After every row comes roughly how far along a hidden order it lies, from 0 to 12.
-72,106,48,-61,15,7,59,-314,-63,-24,137,16,-63,-49,-178,-29,-13,89,-9,13,-136,97,46,-56,-93,4,12,13,32,6,-163,14,-80,-178,-25,-54,-117,-11,17,-283,-7,85,-29,-87,-19,-71,-301,77,-161,141,-34,8,-84,-53,-169,123,-5,44,5,30,0,-111
6
-15,89,-114,45,67,-37,90,-207,-67,105,-217,-11,-31,-81,236,-27,-150,-111,-120,-48,-47,86,9,34,-143,-180,49,77,15,11,640,-24,-174,-189,-91,-13,28,-182,63,-183,105,-5,-56,52,-1,67,-40,-481,-100,40,-118,431,53,12,422,-16,-63,139,0,-80,82,-79
12
-48,138,27,-33,-25,17,73,-347,-78,-17,150,-17,-29,-53,-119,71,76,36,7,30,-153,120,-5,-87,-104,-7,45,18,29,-32,-219,94,-116,-145,-62,-94,-129,43,23,-155,66,-20,-46,-44,-8,-14,-167,40,-197,95,-45,114,-58,-16,-63,101,-34,30,3,67,6,-162
6
-143,48,208,-65,18,90,145,-326,-134,-226,426,-36,60,-77,-524,-76,208,100,66,102,-238,75,-28,-75,9,101,84,-39,25,131,-658,117,-46,-182,19,-80,-269,107,-105,-342,-58,-20,-75,-68,-42,-192,-284,486,-274,189,22,-65,-151,-116,-473,141,21,-105,20,134,-62,-241
0
-139,21,-180,-66,52,76,-8,-203,-62,-11,162,6,-53,-16,-356,-35,34,105,9,132,-93,131,-222,24,-104,-66,52,-49,84,121,-212,199,-120,-356,67,-100,-117,79,64,-214,20,39,-14,-40,-43,-171,-307,334,-262,121,-56,-105,-79,-93,-303,187,-65,-27,23,12,-77,176
4
-82,65,1,-90,-49,55,20,-613,-84,-73,242,13,-23,-12,-364,-14,68,85,26,114,-171,153,-119,-58,-64,9,-26,-64,59,48,-580,245,-121,-160,-4,-128,-175,180,32,-227,-16,32,-26,-89,-27,-193,-337,465,-199,81,-19,-62,-101,-38,-326,175,-29,-40,18,98,-19,3
2
-77,50,-54,-25,48,42,84,-314,-63,-30,140,-16,-23,-56,-208,6,83,24,-12,82,-118,117,-86,-17,-108,-19,42,-27,33,-8,-148,126,-80,-209,7,-78,-125,81,20,-205,44,8,-19,-18,-20,-74,-254,180,-206,128,-61,76,-49,-48,-113,136,-29,-3,5,21,-36,-24
6
-30,164,130,-84,-21,-12,146,-538,-107,-69,191,-15,-12,-63,-129,-14,25,81,13,-28,-256,55,130,-118,-106,77,41,6,-7,-119,-188,99,-1,-39,-101,-50,-145,-66,-60,-378,-15,42,-64,-116,-34,83,-218,80,-145,79,-17,124,-82,-49,-128,57,27,66,-29,112,35,-288
5
-69,94,143,-64,-23,32,89,-381,-78,-68,242,0,-38,-34,-343,25,125,84,45,56,-168,159,-163,-69,-87,11,34,-48,40,-29,-437,134,-33,-200,-11,-121,-134,134,23,-238,57,-17,-30,-40,-32,-116,-284,259,-164,79,-50,-118,-67,-76,-227,144,-3,-31,3,44,-48,-127
3
-56,146,56,-80,-71,39,37,-352,-67,-52,273,-7,-5,-34,-232,47,58,89,30,14,-129,137,17,-87,-98,41,16,9,41,26,-417,155,-177,-190,-60,-103,-154,6,26,-275,-7,-34,-29,-90,-27,-87,-191,185,-190,109,-37,8,-65,-46,-241,141,-51,11,26,91,-33,-27
4
-155,45,-69,-58,43,38,42,-201,-38,-4,143,19,-92,-8,-211,-54,-36,79,-27,52,-65,124,-58,28,-86,-72,-18,15,42,18,-129,182,-74,-269,32,-70,-73,-62,59,-261,30,121,2,-68,-3,-123,-254,179,-191,159,-42,17,-79,-66,-178,129,-43,50,12,19,-8,62
6
-73,135,210,-142,24,-8,7,-102,-67,-82,207,60,-99,-46,-292,-91,-79,136,-4,-20,-152,110,114,-87,-52,69,-52,10,27,28,-391,148,-47,-72,-9,-43,-111,-32,-27,-485,-100,207,-29,-164,-31,-144,-327,228,-127,215,-1,-157,-169,-130,-347,195,42,74,12,20,-13,-159
4
